Below is a small trained network, with its code and all its weights. Each question gives an input and a class and asks what happens when units are switched off, that is, made to give their printed mean instead of their output.

import numpy as np


def w(rows, s, z=0):
    codes = np.array(rows[::2]) - 128.0
    scale = np.full(codes.shape[1], s)
    scale[-1] = z or s
    return codes * scale


def norm(h):
    return h / np.sqrt((h * h).mean(-1, keepdims=True) + 1e-5)


def f(y):
    return y / 2 * (1 + np.tanh(0.7978845608 * (y + 0.044715 * y**3)))


def log_softmax(a):
    a = a - a.max(-1, keepdims=True)
    return a - np.log(np.exp(a).sum(-1, keepdims=True))


def net(x, mask):
    res = np.array(x, float).reshape(1, 5) / 4 @ E
    u = 0
    for l in range(3):
        y = f(norm(res) @ A[l][:, :-1].T + A[l][:, -1])
        res = res + np.where(mask[u : u + 11], y, B[l][:, -1]) @ B[l][:, :-1]
        u += 11
    return log_softmax(norm(res)[-1] @ U[:, :-1].T + U[:, -1])


A, B = {}, {}
E = w([
[92,120,237,169,102],'x0',
[247,21,185,78,178],'x1',
[247,173,126,151,2],'x2',
[93,67,100,161,69],'x3',
[128,129,127,131,130],'x4',
],0.0044)
A[0] = w([
[151,201,205,60,172,86],'0.n1',
[24,67,129,123,195,6],'0.n2',
[61,29,159,171,53,37],'0.n3',
[177,221,173,38,103,190],'0.n4',
[87,133,123,71,211,119],'0.n5',
[149,205,202,125,199,4],'0.n6',
[105,35,88,105,57,15],'0.n7',
[205,122,71,181,2,234],'0.n8',
[76,123,243,63,88,8],'0.n9',
[99,3,51,194,65,145],'0.n10',
[94,147,122,112,236,32],'0.n11',
],0.0063,0.0018)
B[0] = w([
[141,166,105,188,146,159],'0.n1',
[133,68,111,188,56,179],'0.n2',
[164,194,150,175,184,163],'0.n3',
[89,100,87,201,146,182],'0.n4',
[127,107,82,140,112,176],'0.n5',
[159,155,148,209,123,144],'0.n6',
[204,207,151,138,124,134],'0.n7',
[83,67,113,155,135,253],'0.n8',
[105,189,180,168,144,139],'0.n9',
[162,212,109,175,254,182],'0.n10',
[119,87,119,210,158,166],'0.n11',
],0.0058,0.0044)
A[1] = w([
[213,176,80,168,108,118],'1.n1',
[124,112,212,121,64,26],'1.n2',
[195,151,118,188,189,125],'1.n3',
[122,116,32,39,170,85],'1.n4',
[146,144,191,99,157,90],'1.n5',
[61,137,242,126,156,156],'1.n6',
[200,138,2,67,193,5],'1.n7',
[206,186,137,103,16,148],'1.n8',
[191,40,166,63,181,199],'1.n9',
[135,75,121,185,70,160],'1.n10',
[197,176,113,96,12,137],'1.n11',
],0.0077,0.0025)
B[1] = w([
[97,139,132,172,206,192],'1.n1',
[82,98,92,190,44,124],'1.n2',
[88,208,194,106,201,226],'1.n3',
[254,138,33,233,58,183],'1.n4',
[117,193,186,157,44,120],'1.n5',
[210,84,76,146,41,195],'1.n6',
[162,179,86,171,88,213],'1.n7',
[118,24,108,121,231,153],'1.n8',
[88,163,176,32,74,254],'1.n9',
[163,92,105,88,218,210],'1.n10',
[87,58,78,117,148,150],'1.n11',
],0.0056,0.0037)
A[2] = w([
[208,130,50,127,153,157],'2.n1',
[31,83,51,146,81,207],'2.n2',
[147,39,107,188,229,66],'2.n3',
[188,138,86,162,83,77],'2.n4',
[178,99,51,154,123,125],'2.n5',
[122,54,205,196,118,251],'2.n6',
[201,121,169,2,131,128],'2.n7',
[110,241,104,159,211,205],'2.n8',
[59,165,75,198,108,130],'2.n9',
[132,121,245,185,61,52],'2.n10',
[57,173,48,115,62,132],'2.n11',
],0.0063,0.0015)
B[2] = w([
[64,35,169,252,64,194],'2.n1',
[201,50,176,77,120,226],'2.n2',
[35,113,242,92,216,221],'2.n3',
[96,120,150,174,109,151],'2.n4',
[54,158,173,163,102,187],'2.n5',
[114,166,1,132,176,211],'2.n6',
[114,153,127,4,86,173],'2.n7',
[134,223,212,44,132,253],'2.n8',
[194,107,142,47,170,244],'2.n9',
[169,131,15,202,35,171],'2.n10',
[163,161,236,9,61,184],'2.n11',
],0.0047,0.0041)
U = w([
[95,8,115,136,197,81],'0',
[179,134,51,224,71,251],'1',
[168,127,139,22,68,3],'2',
[142,168,147,145,192,108],'3',
],0.014,0.00058)

Each question gives the input, the list of numbers given to net, and the class t.
The units are the neurons (one row each of A and B). Each row of codes is followed by its name. A weight is (code - 128) times the scale printed after its matrix; where a second scale follows, it is the last column's (A, B and U).
mask holds one flag per neuron, layer by layer. A switched-off neuron (its flag False) gives its mean, the last column of its row in B, instead of its output. The means were averaged over made-up inputs and are rounded, as every weight is.
A unit's drop is (log p(t) with every unit on - log p(t) with that unit switched off) / (log p(t) with every unit on - log p(t) with every unit switched off).
The circuit of an input: a set's keep is (log p(t) with only the set's units on - log p(t) with every unit switched off) / (log p(t) with every unit on - log p(t) with every unit switched off). Starting from the 12 units with the biggest drops (on a tie, the unit counted first), units are removed one at a time, each time the one whose removal leaves the highest keep (on an exact tie, the one counted first), for as long as the keep stays at least 0.8.
units of the circuit, in order: the units of the circuit, biggest drop first
most important unit: the unit with the biggest drop
k most important neurons: the k neurons with the biggest drops, biggest first
k most important neurons of layer l: the k neurons of layer l with the biggest drops, biggest first
drop of u: that unit's drop, to one decimal
input [3,-3,-2,0,7], class 1: 4 most important neurons : (0.n8; 1.n6; 0.n4; 1.n9)
input [-8,-8,-2,-6,0], class 1: 2 most important neurons : (1.n4; 1.n9)
input [-4,6,1,8,7], class 3: units of the circuit, in order : (0.n10; 1.n3)
input [-5,7,-1,2,7], class 2: units of the circuit, in order : (1.n9)
input [7,5,7,0,-5], class 0: units of the circuit, in order : (1.n8; 1.n11)
input [-4,-8,1,-8,-6], class 2: units of the circuit, in order : (0.n10; 2.n11)
input [-4,-8,-6,6,3], class 2: 2 most important neurons of layer 0 : (0.n8; 0.n4)
input [7,4,1,8,-5], class 3: 3 most important neurons of layer 0 : (0.n3; 0.n10; 0.n7)
input [-8,6,2,-8,3], class 1: units of the circuit, in order : (1.n7; 2.n1)
input [-4,-3,-2,5,0], class 3: units of the circuit, in order : (0.n10; 2.n8)
input [4,-1,2,-3,-4], class 1: 4 most important neurons : (0.n9; 0.n10; 1.n6; 2.n10)
input [2,0,6,8,-1], class 3: 2 most important neurons : (0.n10; 0.n3)
input [7,6,0,-1,0], class 1: 2 most important neurons : (2.n10; 0.n9)
input [-8,0,-1,6,-3], class 1: units of the circuit, in order : (1.n4)
input [-3,-7,-6,3,-5], class 2: 2 most important neurons of layer 1 : (1.n8; 1.n1)
input [5,-1,1,2,6], class 1: 2 most important neurons : (1.n6; 2.n10)
input [8,7,5,-8,-1], class 1: 2 most important neurons of layer 0 : (0.n10; 0.n4)
input [-6,4,3,-1,1], class 1: 2 most important neurons of layer 1 : (1.n4; 1.n7)
input [-3,-7,8,-4,3], class 0: drop of 1.n8 : 0.4
input [2,8,-4,7,-8], class 2: most important unit : 1.n9
input [-3,-2,2,7,6], class 3: drop of 0.n10 : 0.4
input [-3,-8,-6,-1,2], class 2: drop of 0.n8 : 0.2
input [6,-5,-1,3,4], class 1: 2 most important neurons of layer 1 : (1.n6; 1.n9)
